Table B holds the same points as the rows below and some others, measured another way and shuffled. Each row below is followed by which row of B it is.
B:
1: [-241 -619 -104  -10  494   35   24   26   43 -432 -176 -332  220  108
 -212  170 -136   62 -304   59 -285   86 -309 -317  193  113  277  -92
  113  119   71   74   17 -131 -308 -182  -15 -252]
2: [-148  219  111 -167 -279  183 -210  -99 -150  -35  -75  -72  -46   27
  250  -26 -128  -46  148   35  -53  109 -168   71  -26 -145    8 -162
   34   31  451  226  -34   19  506   34   70 -195]
3: [ -21  297  176 -198 -212 -260  -19 -238   47  188 -123  278 -114   -5
  -43  266  109   36  -55 -134  -26   -7  -45  144 -225 -342 -131   90
 -328 -269  -72  180  176  234  447  132  120  -60]
4: [ -18  143  -43  -93   -2 -484  187  -58   82   12 -250  170 -190 -141
 -189  267  187  113 -182 -171 -127  361 -242  111 -442 -400  193   29
 -440    9 -123 -156   39  245 -129 -119   27 -282]
5: [ -63  403  -10 -182 -431  165 -323  -41 -207  359 -155   28  -82   27
  231  -53   36 -115   92  -90   40   45   75    1  223  -51 -206  232
  -49  -66  294  145    2   90  635  253   -6  -32]
6: [ 156  446 -317  177  -76 -335  175  292   34  -26 -167   35  150 -517
  153 -172 -149  -96  122 -128  213  -91 -135 -190   63 -164  299   12
   42  492 -508 -287 -233  -16 -444 -114  -40  -21]
7: [ -63 -413 -166  -54  288 -131  221  320  -82  -46  136  -29  224   19
  -34  102 -231   96   58   67   -1   27 -358 -154   -7  -69  282   64
   32  161  -97 -190 -204   26 -504 -329   80 -119]
8: [-113  351 -190   71  -91   43 -135  -38   21 -114 -483 -177   81 -201
   -7  -40   31  -64  -61 -137  -23   -4  117 -239  289   77    7   48
   31  255  -92   52   42  -83  299  312  -88  -16]
9: [ 138  367  -33  179   36 -390  116  -65  205 -415 -131    7  160 -548
  135  -72 -227 -149  -70  -79   72 -235 -280 -133  -51 -304  383 -379
  118  339 -515   77  -41  -76 -362 -229   26 -153]
10: [ -21 -177  170  -28  232 -104 -169 -335  166 -231  -69  -39  229  -46
  -57  158 -140 -142 -389  -41 -137 -435 -137 -251  346  -73   26  -76
  131 -216 -309  446  265  -73   67  -35   50  -78]
11: [ -52  450   80   -7 -215 -157  -63 -204   62 -301 -285  -46 -102 -296
  137  -15  -47  -85  -30  -74  -92  168 -222   69 -218 -322  223 -357
  -68  202  109  150   20    4  227  -31   20 -288]
12: [  53 -229  203 -124  195 -255   73 -105   74  -78  247  186  197  -36
   24  210 -241  -33 -115   37  -11 -364 -336  -45  -25 -279  134  -93
   34 -218 -300  241   70   74 -187 -295  178  -85]
13: [-115   17  371 -305 -255  247 -490 -439 -111  104   60   -8  -54  237
  229   99  -77 -168 -174   30 -180 -136 -130   53  231 -138 -212  -47
   57 -456  478  622  234   48  779   73   94 -202]
14: [-180 -313 -148   18  332  -77    7  -30   81 -330 -327 -253  126  -17
 -221  146   -2   27 -338  -60 -254  128 -192 -273  148   47  221  -27
   -8  141  -37   23   63  -65 -209  -48  -59 -231]
15: [-164  -71  132 -233  -72   -3 -118 -165  -78   18  -95   10  -95  170
  -12  201   36   49 -102  -16 -184  205 -202   86 -137 -201   -8    0
 -179 -180  352  185   96  133  350  -10   71 -249]
16: [ 125   52   45  -80 -112   37 -158   93 -133  118  306   43  237 -127
  380 -168 -365 -213  112   59  148 -411 -245 -141  342 -102   85    0
  300   12 -105  197 -125  -41  -76 -233   82  -14]
17: [ 114  -10  -89   55  193 -440  167   51  128 -168  -27   69  141 -321
  -31   73 -121  -61 -191  -87  -16  -87 -334 -150  -66 -274  341  -81
  -34  150 -464  -74  -46   42 -559 -318   22 -184]
18: [  66  410  -62  -70 -217 -378  -15  -80   27  147 -256  159 -166 -230
   -9   89  156  -49 -150 -210  -40  208 -111   60 -180 -344   84   91
 -304   23 -134  -56   43  188   55  -13  -17 -208]
19: [ -98  134  -98 -135 -172  -42  -24  103 -141  105 -140   -7  -97  -12
   70   43   25   36   76  -51  -63  308 -176   35 -139 -169   94   62
 -163  118  264  -94 -106  111  123  -38   12 -209]
20: [-143   38 -198   67  134    2 -111  -60   81 -157 -479 -210  144  -93
 -163   67   58  -36 -254 -139 -115  -42   86 -334  374  141   11  133
   15  141 -181   67  112  -91  125  248  -94  -26]
21: [-120 -719  248 -189  432   12 -156 -265   48 -188  186  -71  251  275
 -121  294 -193  -49 -432   90 -260 -326 -319 -217  297  -25   32   -4
  140 -426  -20  474  235  -30  -64 -233  118 -172]
22: [ 205 -212  701 -210  110 -330 -203 -617  197 -267  600  301  201  -90
  263  207 -428 -277 -360  109  -88 -771 -566   79   -6 -559  140 -476
  220 -619 -334  835  309   50  -30 -556  288 -240]
23: [ -19  325  -42 -109 -196 -292    5  -71    3   91 -279  108 -192 -145
  -35  129  162   18 -104 -171  -87  304 -129   93 -244 -308   85   62
 -327   31   30  -64   29  187  132   18    2 -238]
24: [-116 -324   58 -124  179  148 -114  -25  -44    1   93  -41  299  165
   15  126 -225  -25  -57   63  -20 -387  -91 -245  397   97  -77  119
  186 -171  -61  283   75  -49  151   23   97   66]
25: [ -71  405 -211 -154 -379   44  -82  193 -219  511 -230  108  -79   26
   80   15  127   40  210 -137  108  177  142    0   90  -36 -212  442
 -225   36  150 -160  -94  185  464  309   -2   62]
26: [ -51  -48  244 -230 -107   87 -355 -313  -61  125   45   45   38  153
  123  120  -62 -146 -221  -11 -123 -225 -101  -61  287 -117 -158   78
   37 -379  151  466  201   66  469   37   74 -117]
27: [-176 -191 -329 -110   71  149  -72  269 -170  366 -260  -97  127  216
 -158  109  103   82  -37 -101  -26   90  143 -290  421  253 -182  589
  -88   16   43 -164  -32   61  153  283  -62   92]
28: [-147 -246  129 -128  135  -14  -75 -160   -6 -286  -49 -133   36   58
    3  138 -114    0 -186   33 -235   94 -348  -40  -53 -161  197 -221
    7  -43  231  226   56   -7   34 -202   60 -325]
29: [-187 -337 -230  -23  242  185 -148  100  -68  -71 -258 -300  208  115
  -99   41  -49  -26 -213  -24 -159    1  -38 -381  493  262   32  216
  132  105   66   46    8 -112  -14   77  -79  -78]
30: [-208 -314  -66   -3  244  232 -262 -106    6 -329 -259 -374  217   69
  -29    0 -121 -108 -297   14 -234  -78 -105 -369  505  213   93  -47
  243   67  143  279  101 -195  102   55  -77 -164]
31: [-114  266  142 -125 -173  -77 -146 -291   38 -126 -271    0 -103  -57
   20  137   49  -32 -123  -89 -144  126 -109   65 -133 -236   16 -153
 -151  -63  174  260  154   75  454  103   49 -226]
32: [  81  127  -52   -6  -11 -154    8   81    5   73   48   94  209 -191
  123  -12 -189  -95   28  -41  133 -319 -117 -164  212 -116   68   91
   94   50 -342   64  -50   16 -101  -72   64   43]
33: [ -58  624 -220   82 -404  218 -313   45 -133  -90 -417 -293  -12 -325
  361 -354  -84 -234  135  -97   29  124   26 -177  326   44  103 -111
  201  476  254   43 -149 -152  379  210 -136 -154]
34: [ -14 -161 -130 -120    9  121  -53  280 -204  340  192   54  271  100
  141   -8 -221  -37  156   39  145 -290  -63 -211  406   81  -82  365
  146  -44  -86   -7 -135   30  -14  -25   75  129]
35: [ -16  334 -157   33   -6 -470  183  -46  164  -66 -458   95 -108 -279
 -227  202  205   80 -188 -236  -79  261  -67  -19 -278 -282  165   44
 -373  161 -320 -181   72  154  -81   73  -31 -169]
36: [ -36   68  -31 -176 -135 -157  -46    7 -105  196  -79   84 -101   15
   23  116   63   14  -80  -86  -84  238 -201   48 -118 -229   48  146
 -210  -64  142  -22  -21  171   79  -78   27 -219]
37: [ -15  253 -232 -126 -275  -71  -90  199 -213  335 -188    0 -149  -67
  121  -59  102  -32   36 -128  -25  396 -118   -3   -7 -134   71  267
 -195  151  232 -231 -163  148   48  -16  -71 -220]
38: [ 110  485 -317  151 -115 -246  166  294   28   76 -198   81  183 -438
  111 -125 -132  -61  197 -134  265 -179    2 -200  128  -87  147  114
   29  425 -529 -251 -192    3 -228   65  -10  121]
39: [ -58 -107 -176   -2   86  145 -138  141  -88  -10  -72 -169  262  -34
   96  -86 -200 -104  -29    4   20 -227  -59 -322  492  157   46  145
  236  137  -79   76  -77 -110  -32   20  -20    8]
40: [-136 -127  136 -302 -102   17 -209 -182 -126  264  -44   81 -101  284
  -46  252  116   21 -179  -53 -182  139 -104   48   24 -145 -169  235
 -227 -379  323  221  155  192  456   63   69 -176]
41: [-167  -62 -248  180  336  -77   11  -50  200 -461 -575 -321  210 -206
 -262   74   21   -4 -331 -129 -181   -3    1 -406  302  149  193  -52
   54  310 -297   25  107 -168 -128  167 -121 -102]
42: [  83  404 -341   72 -235   92  -47  397 -178  271  -42  -20  246 -277
  311 -280 -231 -147  334  -52  317 -263   61 -265  445   99   21  255
  234  388 -234 -177 -282  -63  -30  110  -28  186]
43: [  86   47   46  -35    1  -54 -195  -99   18   44   46   33  230 -132
  148  -22 -183 -207 -154  -43   44 -447  -83 -237  424  -53   -6   84
  191 -102 -298  277   76  -37   43  -43   37    4]
44: [  65   53  -79 -172 -166   76   22  325 -233  593  325  280  279  102
  212   19 -239    1  376   25  339 -466   31 -104  327    5 -234  483
   75 -132 -207  -24 -150  138  172   80  165  314]
45: [ -98 -120  343 -277  -88  -40 -166 -303  -53 -105  127   57  -93  134
  133  184 -108  -32 -115   50 -211   81 -398  167 -227 -353   89 -256
  -74 -290  394  392  110  106  307 -238  154 -349]
46: [   0  263  164 -172 -164 -356   26 -243   72   89 -139  262 -166  -66
  -69  265  131   33 -134 -149  -92  119 -161  163 -331 -423    0    1
 -368 -211  -73  125  156  238  251   -4   96 -187]
47: [-174 -602  -10  -72  467  -61  102   12   59 -292  -18 -139  245  130
 -221  256 -152   95 -236   55 -200  -59 -310 -226   95    7  196  -31
   42  -37  -66   93   46  -43 -300 -212   72 -164]
48: [-169  184 -149 -146 -268  200 -171  142 -241  175 -213 -121  -73   61
  155  -59    2   -5  159  -34  -36  309  -47  -25   82    7  -12  138
  -52  155  448  -62 -132   46  373  132  -34 -149]
49: [ 138  216  -52   -7   70 -506  125  -86  191  252 -155  345  130 -199
 -220  272  109   -9 -244 -244  108 -365   83 -160  110 -212 -100  366
 -263 -213 -791   18  198  191  -76  135   55  163]
50: [-228 -637  154 -308   98  568 -487  -76 -278  146  247 -239  248  506
  196   31 -259 -134 -128  177 -180 -270 -153 -248  688  261 -194  212
  356 -383  558  501   70 -100  444  -27   70  -86]
51: [-149 -158 -160 -248 -130  236 -168  244 -320  432   11  -44   34  280
   96   27  -11   26  126    6  -17  155  -52 -100  258   95 -142  433
  -43  -65  400  -72 -133  104  261   68    7  -44]
52: [-119  -76  -41 -150  -28  104 -191  -16 -110  134 -125  -68   67  115
   20   74  -14  -44  -97  -38  -92   -7  -51 -144  270   26  -75  200
   -8  -93  153  134   44   33  258   95    5  -83]
53: [ -84 -437   26 -182  145  253 -279   12 -163  195  185  -89  287  267
   99   50 -208 -120 -148   75  -53 -356 -104 -291  608  166 -127  294
  249 -263   77  298   54  -43  128  -35   52   20]
54: [-140 -179 -120  166  491 -391  175 -200  335 -739 -556 -269   81 -306
 -373  222   61   46 -532 -134 -342  201 -289 -264 -116 -131  454 -335
 -109  301 -347   14  161 -105 -458 -128  -88 -364]
55: [  60 -622   49 -226  197  -22   40  328 -256   71  662   25  229  118
  313  -42 -466  -63  103  227   -7  -93 -671  -34   29 -214  357  -50
  249  -22  203   -3 -307   33 -655 -744  164 -290]
56: [  18  407   75   12 -248  298 -403 -174  -32   81  -58  -42  322 -141
  350 -191 -285 -294   76  -18  198 -741  199 -306  750  152 -255   65
  411  -53 -208  511  108 -170  629  338   38  261]
57: [  61 -228 -198 -243    0 -139  228  517 -260  814  379  413  223  241
  -12  205  -96  162  321  -12  301 -243  -26  -68  138  -44 -217  761
 -182 -229 -293 -307 -201  304 -156  -37  179  294]
58: [ -54  116  172 -203 -208   27 -229 -196  -90  116   -3   61  -32   67
  149   83  -49  -86  -60  -17  -77  -51 -131   34   66 -190  -79   18
  -40 -212  215  299   94   87  431   14   72 -157]
59: [-236 -524  -92  -90  339  104  -25   39  -47 -227 -143 -250  172  185
 -152  160  -80   70 -209   45 -234  109 -237 -244  183   98  151   21
   54   45  182   74   15  -66 -111  -98    2 -210]
60: [ -87  447  234  -52 -213  -97 -270 -509  146 -310 -370  -54 -116 -199
   74   81   48 -148 -257 -123 -190    1  -81   33  -43 -275   32 -328
  -71  -65   91  447  259    2  572  149   10 -251]
61: [-190   46   -8 -270 -302  317 -213  107 -310  311    8  -36  -24  257
  210    0  -77   28  253   43   -3  154  -49   35  115    3 -161  205
  -31  -66  563   84  -99   94  577  133   71  -71]
62: [-193 -119  -21  138  307  -45  -65 -225  204 -828 -436 -427  120 -250
  -70    2 -143  -85 -348   -3 -317  122 -324 -248   65  -42  433 -544
  177  364   42  222   76 -244 -164 -140  -73 -393]
63: [-169   46 -461 -139  -80 -175  224  440 -201  458 -399   56 -161  104
 -271  206  313  276  106 -183  -37  663   17   -7 -227  -40  -12  567
 -522  202  148 -591 -188  276  -39  165  -62  -86]
64: [-120 -448 -261   38  442 -172  167  213   35 -281 -189 -221  198  -63
 -216  118  -83   72 -239  -17 -179  151 -307 -297   87   28  352   25
   13  259 -147 -191  -96  -58 -593 -249  -46 -224]
65: [ -47 -583  270 -111  476 -287   27 -303  198 -416  134   -5  198   41
 -161  323 -187  -22 -469   51 -273 -256 -473 -132  -12 -247  256 -254
   36 -287 -221  389  219   -3 -335 -411  134 -290]
66: [-179 -166  279 -221 -152  408 -483 -252 -219 -350  144 -345  -13  109
  460 -173 -337 -232  -54  196 -278  109 -476   16  168 -104  220 -480
  367   -3  849  519  -46 -161  359 -309   40 -497]
67: [  11  651  529 -144 -324 -348 -263 -841  297 -146 -319  297 -191 -167
  -26  326  164 -136 -370 -214 -145 -270   33  197 -218 -517 -208 -278
 -301 -497 -199  707  542  181  915  284  134 -126]
68: [  74   68  -91   71  144 -322  130   42  119 -171  -83   41  169 -298
   -5   38 -143  -63 -118  -76   27 -166 -235 -167   35 -192  247  -74
   12  175 -441  -25  -34    1 -369 -181   28  -95]
69: [-126 -263 -408    3  174  199 -112  336 -164  162 -224 -258  250   68
  -48  -68  -51  -40  -87  -46  -25  -13   36 -435  611  328    3  452
  141  206  -33 -169 -128  -85 -150  110 -128   27]
70: [-153 -487 -212 -128  136  428 -221  323 -298  172  124 -272  330  253
  172 -105 -272  -69   76  127  -17 -155 -113 -367  656  333  -21  315
  349   67  283   47 -183 -126  -26  -51  -11    0]
71: [ 167  116  -80 -208 -210 -142  117  378 -228  785  428  469  217   57
  196   77 -188   25  388  -17  398 -439   -4   -9  158 -150 -230  594
  -78 -218 -360 -147 -189  263   17  -15  196  322]
72: [-163   75   95 -199 -198  178 -313 -197 -126   64 -182  -99  -83  142
  111   55   21  -72 -105  -27 -164  139  -82   -8  132  -61  -93   41
  -40 -141  434  274   98   39  544  126   13 -207]

[-379 -188  -49  -45 -168  -17  350  128  234   68   -8  201  208  -49
  119   67   21   -2 -122  129  -97 -153   80  174  174    6  143  340
  208] | 25
[-381 -253 -142 -287  227  204  163  276  306   -4  201  384  389  -98
  -48   -2 -143   76 -306  -59   86  -42  154   13  192    5  126  389
  183] | 3
[ 185   32   42  320 -348 -535  -18  211  -47  224  -30 -268 -546  303
  -30 -160  505 -168   -1  204 -319 -141    1  331  349 -393 -161 -652
  331] | 33
[-114 -218  -22   78   76   40  257  265  407 -176 -172 -200  254 -194
  116  -13  155  144 -149 -196 -328 -179  -10  191  381  -63  125  -19
  172] | 36
[  50  -55  104 -141  283  126   45 -303  -83  219   96  160 -135   82
   18   21 -217   80  -74  384   53  303   46 -383 -202  210  -59  391
 -288] | 65
[-212 -246 -194 -289 -182 -116  195 -130  177  259   59  417  -37   98
  158   44   40   -5 -148  389 -220  -15  107  -71  131 -137  222  424
  -16] | 5
[ -90 -286 -203 -382  -13   -1  124 -153  227  260  167  470   24   76
  142   28  -20   17 -208  392 -138   88   33 -209   90  -90  263  462
 -135] | 58
[  90 -165  -54 -146  433  108 -111   31  236  -84  -94  -43  -13  -39
   -2 -135  -20  243 -193 -109 -305   68  102 -183  276 -132  -61  -31
  -69] | 26
[ 205  316  261  392 -269 -341 -250 -302 -411  334 -115 -149 -690  492
  109 -170   40  -90  157  529 -184   41  -27  -74  100 -137 -602 -439
  171] | 62
[  69 -108   74   42  181  -43  187  353   36  195  455   31   -7   23
 -244  -12  170 -195 -196  154  323  198  -71   79  -65  102  132  -33
   76] | 32
[ 177  242  328  324 -168   22 -122 -538 -274  276 -139  -27 -331  317
  340  -56 -245    9  163  625 -113  118 -210 -316  -34  176 -519   -1
  -27] | 1
[ 334  -31  148   57  355  159 -105 -170   72   45    3 -143  -87   39
   95  -99  -88  126  -84  172 -129  222 -162 -331   81   91 -156  -63
 -191] | 53
[  -7  264  319  326 -135   25 -107 -336 -252  201 -115    2 -240  293
  247  -83 -268   10  116  474  -36   32 -109 -166   32  133 -565  -46
  148] | 14
[-214 -113  -71  -71   42  -91   39   50  129   19 -143   49  -82   67
   25  -74   36  128 -125   16 -294 -104  227   56  279 -190  -79   45
  160] | 31
[ -24 -252  -36 -243  292   45  297   78  100  219  370  208   33  -68
 -170   96   49  -59 -206  263  217  289   57 -156 -223  194  354  446
 -234] | 12
[ -27  -38   56   14   20   49   12 -166   68  102  -59   87  -43   96
  177  -38 -123   78  -60  267 -171   25  -34 -146  140   13 -150  128
   27] | 52
[-290 -148    5  118   99   12  222  494  293 -156   -4 -113  252 -143
  -88  -51  132   56 -185 -262  -72 -195  103  332  350  -73   25  -98
  378] | 18
[ 195  300  389  481   45   57 -216 -211 -189   18 -239 -331 -255  225
  205 -163 -177  102  115  213 -161   13 -165 -127  195   81 -675 -398
  181] | 29
[ 478  -99  -10 -168  198  115 -227 -619  150  179 -157   63 -233  158
  406  -94 -128  226  -40  487 -496  237 -221 -607  160  -53 -104  114
 -435] | 50
[ -12  -38  181  342 -160 -308  381  612  -72  259  483 -168 -117   61
 -331   23  450 -412 -108  169  428   49  -95  459  -70   75  154 -283
  341] | 6
[ -48 -139 -117 -179  -92  -35  -27 -281  182  143 -152  261  -91  148
  293  -54  -59  138  -95  325 -417  -56   35 -190  274 -178  -54  203
  -21] | 72
[ -52  -56  163  206   77  -90  312  328  -19  121  251 -154  -42  -22
 -212   40  187 -172  -96  112  249  112  -16  193  -98  176   94  -19
  115] | 17
[ 318  314  354  476  126  -82 -360 -259 -247   17 -331 -448 -504  286
  128 -243  -62  148  127  163 -325   40  -50 -159  234  -68 -734 -605
  118] | 30
[ -22 -127  -90   35 -133 -273   62  296  147  139  113   16 -149  128
  -51 -101  319 -104 -153   89 -175 -111   49  236  323 -296   42 -266
  286] | 11
[ -20 -196    2   15 -117   45  261 -165  310   31 -205  -19  112  -68
  346   40   28  123  -37  218 -381  -67 -123  -59  226   21  127  247
  -52] | 51
[ 199  -12  118 -172  354  286 -154 -492  -45  207   67  241  -78  138
  179  -43 -387  164  -71  458  -26  340  -99 -606 -104  206 -210  366
 -346] | 21
[-452 -206 -117 -196 -285  -31  332  -15  164  227  108  483  173   62
  174  105  -72  -53 -129  381  -16 -100   96   58   73   22  178  568
  151] | 23
[-524 -172  -11  -55 -163   75  415  106  203   56    5  282  312  -86
  123  119 -113    8 -125  153    6 -141   96  156   89  121  124  514
  227] | 4
[-219  468  429  392 -279 -143 -144 -476 -695  437  -25  153 -584  544
   63  -51 -390 -131  227  744  236  115  123 -179 -270  207 -818   56
  220] | 41
[ 102    1   -9 -249  170 -241 -126  -85 -360  555  539  410 -561  397
 -348  -61   40 -223 -159  573  346  410  192 -279 -306  -50  -52  117
 -156] | 56
